Below is a small trained network, with its code and all its weights. Each question gives an input and a class and asks what happens when units are switched off, that is, made to give their printed mean instead of their output.

import numpy as np


def w(rows, s, z=0):
    codes = np.array(rows[::2]) - 128.0
    scale = np.full(codes.shape[1], s)
    scale[-1] = z or s
    return codes * scale


def norm(h):
    return h / np.sqrt((h * h).mean(-1, keepdims=True) + 1e-5)


def f(y):
    return y / 2 * (1 + np.tanh(0.7978845608 * (y + 0.044715 * y**3)))


def log_softmax(a):
    a = a - a.max(-1, keepdims=True)
    return a - np.log(np.exp(a).sum(-1, keepdims=True))


def net(x, mask):
    res = np.array(x, float).reshape(1, 4) / 4 @ E
    u = 0
    for l in range(2):
        y = f(norm(res) @ A[l][:, :-1].T + A[l][:, -1])
        res = res + np.where(mask[u : u + 3], y, B[l][:, -1]) @ B[l][:, :-1]
        u += 3
    return log_softmax(norm(res)[-1] @ U[:, :-1].T + U[:, -1])


A, B = {}, {}
E = w([
[197,148,89,168,137,171,64,112,146],'x0',
[145,92,120,76,122,135,137,61,93],'x1',
[107,178,180,60,18,159,59,139,78],'x2',
[73,86,108,169,159,254,106,161,58],'x3',
],0.0083)
A[0] = w([
[254,93,110,224,93,161,6,78,156,4],'L0N0',
[188,105,47,74,116,121,148,14,42,106],'L0N1',
[64,216,126,215,114,121,108,216,215,14],'L0N2',
],0.0063,0.0033)
B[0] = w([
[23,64,138,107,61,42,149,147,122,220],'L0N0',
[201,127,160,147,118,129,143,169,82,253],'L0N1',
[221,53,250,138,101,138,140,70,61,185],'L0N2',
],0.012,0.0036)
A[1] = w([
[179,214,153,112,81,89,150,47,172,42],'L1N0',
[189,236,98,138,67,2,133,114,184,1],'L1N1',
[129,202,189,27,74,165,11,115,154,32],'L1N2',
],0.0073,0.004)
B[1] = w([
[131,173,148,168,50,215,115,84,80,202],'L1N0',
[44,101,116,162,185,228,106,93,154,252],'L1N1',
[167,131,62,148,249,63,138,218,190,217],'L1N2',
],0.012,0.0046)
U = w([
[78,157,115,165,138,235,98,105,139,124],'0',
[169,144,91,150,199,53,122,165,181,254],'1',
[226,104,192,141,105,109,122,119,98,94],'2',
[5,111,135,122,93,32,147,129,146,41],'3',
],0.014,0.0033)

Each question gives the input, the list of numbers given to net, and the class t.
The units are the neurons (one row each of A and B). Each row of codes is followed by its name. A weight is (code - 128) times the scale printed after its matrix; where a second scale follows, it is the last column's (A, B and U).
mask holds one flag per neuron, layer by layer. A switched-off neuron (its flag False) gives its mean, the last column of its row in B, instead of its output. The means were averaged over made-up inputs and are rounded, as every weight is.
A unit's drop is (log p(t) with every unit on - log p(t) with that unit switched off) / (log p(t) with every unit on - log p(t) with every unit switched off).
The circuit of an input: a set's keep is (log p(t) with only the set's units on - log p(t) with every unit switched off) / (log p(t) with every unit on - log p(t) with every unit switched off). Starting from all 6 units, units are removed one at a time, each time the one whose removal leaves the highest keep (on an exact tie, the one counted first), for as long as the keep stays at least 0.8.
circuit, biggest first: the units of the circuit, biggest drop first
most important unit: the unit with the biggest drop
top k neurons: the k neurons with the biggest drops, biggest first
drop of u: that unit's drop, to one decimal
input [-6,8,-3,7], class 2: most important unit	L1N1
input [-5,-2,-3,-8], class 0: circuit, biggest first	[L1N1; L1N0]
input [-7,4,7,-3], class 1: circuit, biggest first	[L1N2; L0N0]
input [1,-3,3,2], class 1: top 3 neurons	[L1N2; L0N1; L1N0]
input [-4,0,-5,-8], class 0: top 2 neurons	[L1N1; L0N0]
input [-4,0,4,-5], class 0: circuit, biggest first	[L1N1; L0N0]
input [-6,6,6,-1], class 1: circuit, biggest first	[L1N2; L0N0]
input [-5,-7,6,-4], class 2: top 2 neurons	[L0N2; L1N0]
input [7,7,2,4], class 2: top 2 neurons	[L0N1; L1N1]
input [-2,-4,2,-4], class 0: top 2 neurons	[L1N0; L0N1]
input [0,-3,4,0], class 1: top 2 neurons	[L1N2; L0N1]
input [-2,-7,-2,6], class 2: top 2 neurons	[L0N2; L1N1]
input [7,-6,-1,5], class 3: top 2 neurons	[L0N0; L0N1]
input [5,3,7,0], class 1: circuit, biggest first	[L1N2]
input [7,5,-4,-3], class 3: top 3 neurons	[L0N0; L1N2; L0N2]
input [-2,5,0,3], class 2: top 2 neurons	[L0N1; L1N1]
input [-1,-4,5,-1], class 1: top 2 neurons	[L1N2; L0N1]
input [-3,7,2,-8], class 0: top 2 neurons	[L1N1; L0N2]
input [8,-6,-3,1], class 3: top 2 neurons	[L0N0; L0N1]
input [2,6,7,-6], class 1: top 2 neurons	[L1N2; L0N2]
input [0,7,6,5], class 2: circuit, biggest first	[L1N1]
input [0,-7,1,-1], class 2: drop of L0N2	2.0
input [-7,8,3,-6], class 2: drop of L0N1	0.5
input [8,2,-4,5], class 3: drop of L1N1	0.1
input [7,-2,4,1], class 3: drop of L0N0	0.9
